Below are the code and all the weights of a small trained network. Each question names an input and a target symbol and asks about switching units off, where a switched-off unit gives its printed mean instead of its output.

import numpy as np


def w(rows, s, z=0):
    codes = np.array(rows[::2]) - 128.0
    scale = np.full(codes.shape[1], s)
    scale[-1] = z or s
    return codes * scale


def norm(h):
    return h / np.sqrt((h * h).mean(-1, keepdims=True) + 1e-5)


def f(y):
    return y / 2 * (1 + np.tanh(0.7978845608 * (y + 0.044715 * y**3)))


def softmax(a):
    e = np.exp(a - a.max(-1, keepdims=True))
    return e / e.sum(-1, keepdims=True)


def log_softmax(a):
    a = a - a.max(-1, keepdims=True)
    return a - np.log(np.exp(a).sum(-1, keepdims=True))


def net(x, mask):
    ids = ['Λαζθξπφ'.index(c) for c in x.split()]
    T = len(ids)
    res = E[ids] + P[:T]
    r = norm(res)
    for j in range(3):
        rows = slice(3 * j, 3 * j + 3)
        q, k, v = (r @ M[0][rows].T for M in (Q, K, V))
        z = softmax(np.where(np.tri(T) > 0, q @ k.T / 3**0.5, -1e9)) @ v
        o = O[0][rows]
        res = res + np.where(mask[j], z, o[:, -1]) @ o[:, :-1]
    y = f(norm(res) @ A[0][:, :-1].T + A[0][:, -1])
    res = res + np.where(mask[3:7], y, B[0][:, -1]) @ B[0][:, :-1]
    return log_softmax(norm(res)[-1] @ U[:, :-1].T + U[:, -1])


Q, K, V, O, A, B = {}, {}, {}, {}, {}, {}
E = w([
[145,163,132,156,111],'Λ',
[139,176,144,154,142],'α',
[135,133,120,168,136],'ζ',
[179,2,174,105,64],'θ',
[164,146,50,96,156],'ξ',
[142,156,142,119,121],'π',
[122,70,176,82,230],'φ',
],0.0094)
P = w([
[13,80,88,90,114],'0',
[86,210,141,120,169],'1',
[135,251,177,131,150],'2',
[191,237,183,144,153],'3',
[232,219,193,159,167],'4',
[248,202,194,160,174],'5',
[250,191,197,181,171],'6',
[247,175,189,183,173],'7',
[239,169,186,181,180],'8',
[222,132,185,199,177],'9',
[197,138,178,199,169],'10',
],0.0032)
Q[0] = w([
[167,73,127,69,171],'h0',
[74,90,179,75,171],'h0',
[134,173,168,151,110],'h0',
[131,110,55,78,127],'h1',
[130,154,148,173,184],'h1',
[78,97,150,100,163],'h1',
[148,44,88,10,158],'h2',
[169,81,81,40,126],'h2',
[156,171,79,166,129],'h2',
],0.011)
K[0] = w([
[189,170,117,136,156],'h0',
[173,121,148,157,115],'h0',
[73,130,136,159,97],'h0',
[195,135,162,141,126],'h1',
[80,144,134,111,161],'h1',
[128,102,124,118,147],'h1',
[255,146,151,158,162],'h2',
[203,140,172,141,161],'h2',
[83,134,155,145,113],'h2',
],0.016)
V[0] = w([
[113,154,74,58,104],'h0',
[180,123,7,129,82],'h0',
[157,173,152,180,71],'h0',
[59,176,158,145,255],'h1',
[98,85,115,108,160],'h1',
[142,88,208,75,216],'h1',
[137,216,124,27,105],'h2',
[133,96,189,47,222],'h2',
[155,108,231,120,31],'h2',
],0.0075)
O[0] = w([
[152,134,176,186,113,149],'h0',
[254,64,135,155,56,138],'h0',
[97,115,73,140,82,132],'h0',
[107,27,173,104,59,252],'h1',
[167,141,122,124,102,117],'h1',
[125,70,88,139,76,112],'h1',
[78,170,100,223,180,153],'h2',
[133,82,159,117,228,108],'h2',
[184,115,214,206,91,32],'h2',
],0.0083,0.0045)
A[0] = w([
[146,120,121,48,73,57],'n0',
[91,188,55,122,118,174],'n1',
[120,213,1,79,215,2],'n2',
[221,98,142,143,130,162],'n3',
],0.0094,0.0033)
B[0] = w([
[151,195,137,136,170,194],'n0',
[159,34,89,142,106,215],'n1',
[189,2,79,149,138,227],'n2',
[60,75,133,99,116,253],'n3',
],0.0097,0.0038)
U = w([
[123,158,103,175,27,132],'Λ',
[9,147,74,114,93,72],'α',
[157,168,130,38,100,194],'ζ',
[167,81,254,136,81,3],'θ',
[201,79,56,151,158,149],'ξ',
[106,162,154,201,173,242],'π',
[97,117,168,81,250,75],'φ',
],0.01,0.0032)

Each question gives the input, a string of symbols that net reads in full, and the target symbol t.
The units are the heads (3 rows each of Q, K, V and O) and the neurons (one row each of A and B). Each row of codes is followed by its name. A weight is (code - 128) times the scale printed after its matrix; where a second scale follows, it is the last column's (O, A, B and U).
mask holds one flag per unit, heads first, then neurons. A switched-off unit (its flag False) gives its mean, the last column of its rows in O or B, instead of its output. The means were averaged over made-up inputs and are rounded, as every weight is.
A unit's drop is (log p(t) with every unit on - log p(t) with that unit switched off) / (log p(t) with every unit on - log p(t) with every unit switched off).
The circuit of an input: a set's keep is (log p(t) with only the set's units on - log p(t) with every unit switched off) / (log p(t) with every unit on - log p(t) with every unit switched off). Starting from all 7 units, units are removed one at a time, each time the one whose removal leaves the highest keep (on an exact tie, the one counted first), for as long as the keep stays at least 0.8.
units of the circuit, in order: the units of the circuit, biggest drop first
unit that matters most: the unit with the biggest drop
k most important neurons: the k neurons with the biggest drops, biggest first
which heads matter: for each layer, one digit per head in row order, 1 if its drop is at least 0.15 and else 0, layers parted by /
drop of u: that unit's drop, to one decimal
input φ ξ α, target φ: which heads matter => 101
input α θ α, target α: units of the circuit, in order => h2
input α ξ ξ ζ ξ ζ ξ, target ζ: which heads matter => 101
input α Λ φ ζ φ ξ α Λ π θ ξ, target α: which heads matter => 001
input θ θ ξ π ξ, target π: 2 most important neurons => n2, n1
input θ ξ ξ ξ θ ξ ζ ζ ζ ξ, target ζ: units of the circuit, in order => h2, n2
input α α ξ ξ α Λ π, target α: which heads matter => 111
input ξ ξ θ ζ Λ Λ ξ, target θ: units of the circuit, in order => h0, h2, n3
input ξ Λ π, target ξ: units of the circuit, in order => h2, n2
input ζ φ Λ Λ ζ α ξ α ξ ζ ζ, target ζ: drop of h2 => 0.7
input Λ Λ θ ξ Λ, target Λ: drop of h2 => 1.5
input π α α θ ζ θ ζ θ α π, target π: drop of h2 => 0.6
input Λ ζ ξ θ θ Λ, target Λ: drop of h2 => 0.5
input α ζ π π, target α: unit that matters most => h1
